Below are the code and all the weights of a small trained network. Each question names an input and a class and asks about switching units off, where a switched-off unit gives its printed mean instead of its output.

import numpy as np


def w(rows, s, z=0):
    codes = np.array(rows[::2]) - 128.0
    scale = np.full(codes.shape[1], s)
    scale[-1] = z or s
    return codes * scale


def f(y):
    return y / 2 * (1 + np.tanh(0.7978845608 * (y + 0.044715 * y**3)))


def log_softmax(a):
    a = a - a.max(-1, keepdims=True)
    return a - np.log(np.exp(a).sum(-1, keepdims=True))


def net(x, mask):
    res = np.array(x, float).reshape(1, 8) / 4 @ E
    y = f(res @ A[0][:, :-1].T + A[0][:, -1])
    res = res + np.where(mask, y, B[0][:, -1]) @ B[0][:, :-1]
    return log_softmax(res[-1] @ U[:, :-1].T + U[:, -1])


A, B = {}, {}
E = w([
[121,90,163,114,91,138,159,170,123,255,119,96],'x0',
[212,29,100,177,98,74,189,47,28,107,134,110],'x1',
[203,77,39,166,66,103,141,139,221,113,88,142],'x2',
[128,117,148,181,119,120,167,135,142,208,138,124],'x3',
[94,121,83,112,179,173,129,184,83,131,177,159],'x4',
[104,146,104,131,151,131,64,79,101,152,130,110],'x5',
[179,115,86,220,131,197,65,101,140,117,87,179],'x6',
[126,138,118,91,72,92,94,118,116,179,83,41],'x7',
],0.0068)
A[0] = w([
[90,176,117,19,62,53,91,137,177,149,105,9,251],'N1',
[255,12,67,148,119,73,140,55,32,46,135,129,206],'N2',
[97,165,84,121,159,209,56,148,139,152,146,168,167],'N3',
[108,217,45,162,153,164,49,102,197,9,133,197,235],'N4',
[33,248,169,89,172,200,17,98,69,142,99,106,186],'N5',
[95,102,58,153,114,147,102,145,80,226,119,90,129],'N6',
[78,114,192,78,107,87,206,140,72,155,184,84,231],'N7',
[71,139,203,99,165,95,170,100,58,112,204,99,202],'N8',
[95,178,174,68,140,112,190,124,158,59,127,179,208],'N9',
[99,99,29,140,140,161,119,123,118,108,146,122,125],'N10',
],0.0056,0.0026)
B[0] = w([
[138,197,120,188,92,84,22,80,136,213,49,52,214],'N1',
[222,98,2,161,195,55,89,103,188,138,47,187,254],'N2',
[137,100,140,125,189,111,179,162,106,73,141,166,183],'N3',
[199,62,58,138,186,105,153,159,149,91,135,194,234],'N4',
[58,156,131,73,176,185,156,201,69,76,179,137,236],'N5',
[126,74,128,121,189,137,176,133,117,85,156,163,159],'N6',
[129,188,64,201,153,113,61,103,131,118,83,92,211],'N7',
[87,182,106,129,120,104,34,174,100,198,107,67,206],'N8',
[64,137,92,85,164,131,122,193,54,107,140,92,174],'N9',
[160,114,106,82,180,135,121,147,110,97,130,156,147],'N10',
],0.0077,0.0081)
U = w([
[184,89,249,139,2,187,162,50,161,192,142,127,4],'0',
[30,224,164,93,124,125,98,145,70,136,146,68,69],'1',
[231,142,59,183,129,8,93,99,159,154,39,130,240],'2',
[127,71,107,46,184,170,220,180,101,36,211,198,100],'3',
],0.0066,0.0023)

Each question gives the input, the list of numbers given to net, and the class t.
The units are the neurons (one row each of A and B). Each row of codes is followed by its name. A weight is (code - 128) times the scale printed after its matrix; where a second scale follows, it is the last column's (A, B and U).
mask holds one flag per neuron, in row order. A switched-off neuron (its flag False) gives its mean, the last column of its row in B, instead of its output. The means were averaged over made-up inputs and are rounded, as every weight is.
A unit's drop is (log p(t) with every unit on - log p(t) with that unit switched off) / (log p(t) with every unit on - log p(t) with every unit switched off).
The circuit of an input: a set's keep is (log p(t) with only the set's units on - log p(t) with every unit switched off) / (log p(t) with every unit on - log p(t) with every unit switched off). Starting from all 10 units, units are removed one at a time, each time the one whose removal leaves the highest keep (on an exact tie, the one counted first), for as long as the keep stays at least 0.8.
units of the circuit, in order: the units of the circuit, biggest drop first
top k neurons: the k neurons with the biggest drops, biggest first
drop when u is switched off: that unit's drop, to one decimal
input [-2,-3,-5,8,-4,-5,-3,8], class 1: units of the circuit, in order -> (N2)
input [-8,1,-6,-6,-2,-5,-2,1], class 1: units of the circuit, in order -> (N8 N9)
input [-7,-8,0,2,-8,6,-2,7], class 1: top 2 neurons -> (N5 N2)
input [6,-8,1,4,-4,6,6,2], class 1: top 2 neurons -> (N2 N5)
input [3,-6,7,4,1,7,3,-7], class 3: top 2 neurons -> (N1 N2)
input [-4,-2,-8,3,-8,4,8,6], class 1: top 2 neurons -> (N5 N2)
input [4,-2,-3,1,-2,-1,0,-2], class 1: top 2 neurons -> (N2 N4)
input [-5,-3,-8,-3,-6,8,1,-5], class 3: drop when N8 is switched off -> 0.0
input [-7,3,-7,-7,-4,-2,-3,7], class 1: drop when N8 is switched off -> 0.2
input [0,-6,5,-4,4,3,5,4], class 3: drop when N2 is switched off -> 0.1
